Below is a small trained network, with its code and all its weights. Each question gives an input and a target symbol and asks what happens when units are switched off, that is, made to give their printed mean instead of their output.

import numpy as np


def w(rows, s, z=0):
    codes = np.array(rows[::2]) - 128.0
    scale = np.full(codes.shape[1], s)
    scale[-1] = z or s
    return codes * scale


def norm(h):
    return h / np.sqrt((h * h).mean(-1, keepdims=True) + 1e-5)


def f(y):
    return np.maximum(y, 0)


def softmax(a):
    e = np.exp(a - a.max(-1, keepdims=True))
    return e / e.sum(-1, keepdims=True)


def log_softmax(a):
    a = a - a.max(-1, keepdims=True)
    return a - np.log(np.exp(a).sum(-1, keepdims=True))


def net(x, mask):
    ids = ['βεημξπσψ'.index(c) for c in x.split()]
    T = len(ids)
    res = E[ids] + P[:T]
    u = 0
    for l in range(2):
        q, k, v = (norm(res) @ M[l].T for M in (Q, K, V))
        z = softmax(np.where(np.tri(T) > 0, q @ k.T / 2**0.5, -1e9)) @ v
        res = res + np.where(mask[u], z, O[l][:, -1]) @ O[l][:, :-1]
        u += 1
        y = f(norm(res) @ A[l][:, :-1].T + A[l][:, -1])
        res = res + np.where(mask[u : u + 24], y, B[l][:, -1]) @ B[l][:, :-1]
        u += 24
    return log_softmax(norm(res)[-1] @ U[:, :-1].T + U[:, -1])


Q, K, V, O, A, B = {}, {}, {}, {}, {}, {}
E = w([
[204,39,86,178,65,163,79],'β',
[102,54,44,196,105,153,211],'ε',
[139,201,121,136,102,154,100],'η',
[127,193,200,192,173,80,96],'μ',
[182,133,56,121,99,254,94],'ξ',
[188,29,125,43,133,135,119],'π',
[194,161,214,191,187,211,179],'σ',
[140,111,90,141,206,210,42],'ψ',
],0.02)
P = w([
[2,68,213,91,43,58,208],'0',
[155,175,33,209,205,102,80],'1',
[146,181,41,190,193,106,70],'2',
[172,183,57,214,201,114,57],'3',
[159,192,56,196,196,103,77],'4',
[159,179,64,206,189,104,69],'5',
[151,184,57,192,194,84,76],'6',
[153,181,70,201,214,94,52],'7',
[159,170,49,201,195,91,76],'8',
[165,180,47,202,196,114,54],'9',
[145,174,49,195,192,102,79],'10',
],0.0056)
Q[0] = w([
[11,130,251,40,9,167,191],'0.h0',
[174,44,30,236,203,149,14],'0.h0',
],0.019)
K[0] = w([
[208,149,11,146,249,89,52],'0.h0',
[33,116,179,87,75,200,128],'0.h0',
],0.018)
V[0] = w([
[81,82,142,179,231,85,131],'0.h0',
[76,109,225,11,39,63,165],'0.h0',
],0.012)
O[0] = w([
[39,113,145,148,139,128,82,3],'0.h0',
[92,77,232,254,59,231,201,252],'0.h0',
],0.0096,0.0021)
A[0] = w([
[143,76,133,50,91,151,155,205],'0.n0',
[73,130,159,142,148,150,123,91],'0.n1',
[109,128,111,186,146,58,154,89],'0.n2',
[172,151,142,116,183,172,184,183],'0.n3',
[104,247,143,148,76,125,109,229],'0.n4',
[125,177,76,151,113,174,130,50],'0.n5',
[74,126,98,118,120,122,113,100],'0.n6',
[142,149,168,157,164,88,147,121],'0.n7',
[123,117,147,135,125,128,121,50],'0.n8',
[95,97,120,159,180,162,94,105],'0.n9',
[93,111,124,101,100,99,137,88],'0.n10',
[137,130,75,117,91,143,118,126],'0.n11',
[206,160,140,108,108,114,122,84],'0.n12',
[143,131,102,90,64,160,138,61],'0.n13',
[122,169,130,164,180,182,85,90],'0.n14',
[109,109,112,147,129,105,162,59],'0.n15',
[62,142,137,127,122,137,65,5],'0.n16',
[92,124,79,145,150,118,159,171],'0.n17',
[121,46,146,107,202,146,126,170],'0.n18',
[93,102,138,115,105,156,116,70],'0.n19',
[152,138,175,178,134,39,139,112],'0.n20',
[148,122,126,160,90,140,123,69],'0.n21',
[128,81,74,92,137,230,93,87],'0.n22',
[136,87,118,171,84,115,47,127],'0.n23',
],0.016,0.0029)
B[0] = w([
[43,109,149,125,60,187,85,162],'0.n0',
[72,165,185,140,116,105,158,164],'0.n1',
[92,88,83,190,152,140,176,161],'0.n2',
[195,146,144,106,100,232,126,247],'0.n3',
[110,208,22,92,26,88,68,226],'0.n4',
[126,135,60,119,70,170,153,196],'0.n5',
[139,121,164,103,170,83,183,150],'0.n6',
[123,157,125,198,138,197,75,190],'0.n7',
[120,121,149,122,102,120,128,134],'0.n8',
[84,212,88,108,176,90,128,196],'0.n9',
[108,112,138,84,170,147,130,132],'0.n10',
[103,57,99,120,69,116,111,174],'0.n11',
[75,79,153,110,86,147,67,181],'0.n12',
[129,89,142,204,80,195,125,150],'0.n13',
[187,139,1,147,179,127,188,254],'0.n14',
[115,144,112,138,115,140,179,144],'0.n15',
[57,180,87,69,214,84,127,157],'0.n16',
[144,112,154,119,125,95,232,161],'0.n17',
[116,183,109,4,195,155,153,187],'0.n18',
[55,120,175,125,109,119,115,139],'0.n19',
[66,118,132,219,142,182,56,173],'0.n20',
[197,130,151,187,122,84,142,180],'0.n21',
[91,51,61,187,176,166,52,209],'0.n22',
[132,162,99,128,97,48,39,187],'0.n23',
],0.017,0.0096)
Q[1] = w([
[244,133,238,29,145,42,144],'1.h0',
[177,148,138,48,174,3,120],'1.h0',
],0.024)
K[1] = w([
[206,101,20,119,199,102,116],'1.h0',
[152,151,123,76,252,89,136],'1.h0',
],0.03)
V[1] = w([
[157,219,133,133,191,188,65],'1.h0',
[128,118,153,123,139,253,192],'1.h0',
],0.018)
O[1] = w([
[170,171,130,155,8,123,106,196],'1.h0',
[101,140,124,31,150,81,187,252],'1.h0',
],0.016)
A[1] = w([
[137,126,130,155,124,44,133,43],'1.n0',
[60,91,79,177,124,118,145,136],'1.n1',
[104,101,170,46,140,156,63,147],'1.n2',
[101,156,68,90,85,122,171,91],'1.n3',
[128,105,36,141,118,98,156,116],'1.n4',
[208,144,88,140,184,74,125,73],'1.n5',
[173,144,140,111,119,114,117,111],'1.n6',
[156,141,125,111,142,149,59,4],'1.n7',
[173,175,162,126,166,125,127,85],'1.n8',
[135,63,115,116,80,93,192,164],'1.n9',
[116,70,147,158,162,190,110,23],'1.n10',
[108,145,168,105,162,169,106,25],'1.n11',
[84,209,150,208,133,112,87,134],'1.n12',
[41,108,148,149,133,118,103,162],'1.n13',
[98,32,130,145,108,126,116,172],'1.n14',
[114,147,131,165,101,84,140,56],'1.n15',
[71,156,148,108,196,141,164,117],'1.n16',
[173,110,114,112,129,64,71,201],'1.n17',
[253,61,109,53,109,123,161,13],'1.n18',
[161,123,67,89,152,117,126,88],'1.n19',
[133,126,174,175,3,152,119,185],'1.n20',
[131,181,155,117,87,102,176,16],'1.n21',
[76,74,105,136,131,54,100,52],'1.n22',
[125,135,123,175,138,109,164,129],'1.n23',
],0.014,0.0025)
B[1] = w([
[135,175,178,139,113,103,106,144],'1.n0',
[171,62,130,159,67,111,135,197],'1.n1',
[6,164,167,127,93,186,134,164],'1.n2',
[109,92,82,100,73,86,148,254],'1.n3',
[99,59,192,126,113,112,155,238],'1.n4',
[181,165,155,119,207,86,167,173],'1.n5',
[162,146,144,110,119,141,159,152],'1.n6',
[125,41,178,136,109,96,176,163],'1.n7',
[165,151,123,111,96,159,119,151],'1.n8',
[146,121,227,135,113,142,84,178],'1.n9',
[173,56,21,101,109,116,129,158],'1.n10',
[133,148,124,132,74,181,184,141],'1.n11',
[42,147,173,176,156,197,185,184],'1.n12',
[109,95,97,139,175,84,118,158],'1.n13',
[170,137,187,152,165,157,79,163],'1.n14',
[107,138,153,121,82,104,115,150],'1.n15',
[212,98,179,155,97,58,96,173],'1.n16',
[167,133,193,131,139,131,45,182],'1.n17',
[65,213,187,109,227,157,81,176],'1.n18',
[93,134,200,124,157,88,147,205],'1.n19',
[185,226,79,88,223,114,138,230],'1.n20',
[170,137,112,84,52,110,168,174],'1.n21',
[222,222,139,104,173,139,119,168],'1.n22',
[127,129,171,137,116,98,166,155],'1.n23',
],0.018,0.0094)
U = w([
[149,36,33,163,99,206,75,122],'β',
[105,106,63,86,243,109,129,92],'ε',
[198,189,120,114,145,231,144,188],'η',
[47,189,111,233,125,161,103,6],'μ',
[49,114,161,54,124,215,67,80],'ξ',
[133,75,185,146,94,117,181,196],'π',
[127,173,62,66,46,105,102,183],'σ',
[188,135,169,142,136,106,2,39],'ψ',
],0.0075,0.0011)

Each question gives the input, a string of symbols that net reads in full, and the target symbol t.
The units are the heads (2 rows each of Q, K, V and O) and the neurons (one row each of A and B). Each row of codes is followed by its name. A weight is (code - 128) times the scale printed after its matrix; where a second scale follows, it is the last column's (O, A, B and U).
mask holds one flag per unit, layer by layer, with each layer's heads first. A switched-off unit (its flag False) gives its mean, the last column of its rows in O or B, instead of its output. The means were averaged over made-up inputs and are rounded, as every weight is.
A unit's drop is (log p(t) with every unit on - log p(t) with that unit switched off) / (log p(t) with every unit on - log p(t) with every unit switched off).
The circuit of an input: a set's keep is (log p(t) with only the set's units on - log p(t) with every unit switched off) / (log p(t) with every unit on - log p(t) with every unit switched off). Starting from the 12 units with the biggest drops (on a tie, the unit counted first), units are removed one at a time, each time the one whose removal leaves the highest keep (on an exact tie, the one counted first), for as long as the keep stays at least 0.8.
circuit, biggest first: the units of the circuit, biggest drop first
most important unit: the unit with the biggest drop
top k neurons: the k neurons with the biggest drops, biggest first
top k neurons in layer l: the k neurons of layer l with the biggest drops, biggest first
drop of u: that unit's drop, to one decimal
input η η ε β σ σ ε β σ β, target ψ: most important unit -> 0.n23
input μ π ξ ξ ξ β ε ψ ξ, target μ: circuit, biggest first -> [0.h0, 1.h0, 0.n3]
input ε σ ξ, target ε: circuit, biggest first -> [1.h0, 0.n17]
input μ ε π μ π η, target μ: circuit, biggest first -> [0.h0, 1.h0]
input ξ η μ σ ξ ε η, target ξ: top 3 neurons -> [0.n0, 0.n12, 0.n11]
input π η η η β, target ψ: top 2 neurons -> [0.n14, 0.n23]
input η μ π π, target η: top 3 neurons -> [1.n20, 0.n4, 0.n21]
input π ε ε μ ε η π, target π: top 2 neurons -> [0.n0, 1.n16]
input ε ε σ ε σ σ η μ, target ε: top 2 neurons -> [0.n14, 0.n16]
input π ε μ σ η ε η η σ, target π: top 3 neurons -> [1.n16, 1.n20, 0.n0]
input η η μ σ ψ, target ε: top 3 neurons -> [0.n22, 0.n7, 0.n9]
input β ε β ψ ψ ε, target β: top 2 neurons -> [0.n23, 1.n10]
input μ ξ η μ η β, target μ: top 2 neurons -> [1.n12, 0.n9]
input σ η π σ μ σ σ ψ, target ε: top 3 neurons -> [0.n14, 0.n4, 1.n5]
input π ε σ η σ, target π: top 2 neurons -> [1.n16, 1.n20]
input β η η, target β: most important unit -> 1.h0
input η ε β, target η: top 2 neurons -> [1.n20, 0.n4]
input ψ η π β η η σ ξ μ ε μ, target μ: top 2 neurons -> [1.n12, 0.n20]
input π η σ π σ π μ σ ψ, target π: top 2 neurons -> [1.n16, 1.n20]
input ξ σ ε ε μ η η η ε σ ψ, target ξ: top 3 neurons in layer 1 -> [1.n2, 1.n20, 1.n18]
input β ξ ξ ψ, target β: circuit, biggest first -> [0.n22]
input η σ η ψ σ ε, target η: drop of 1.h0 -> -0.2
input μ ε μ η β σ η ε, target μ: drop of 1.h0 -> 1.0
input β β η π β μ, target μ: drop of 1.n12 -> 0.3
input β ξ σ σ ξ ε σ σ, target β: drop of 0.n4 -> 0.0
input ε ψ π η σ σ ε η μ σ ε, target ε: top 2 neurons in layer 0 -> [0.n14, 0.n9]
input β η π σ σ ψ, target β: most important unit -> 0.n22
input ε η ξ, target β: top 2 neurons in layer 1 -> [1.n1, 1.n20]
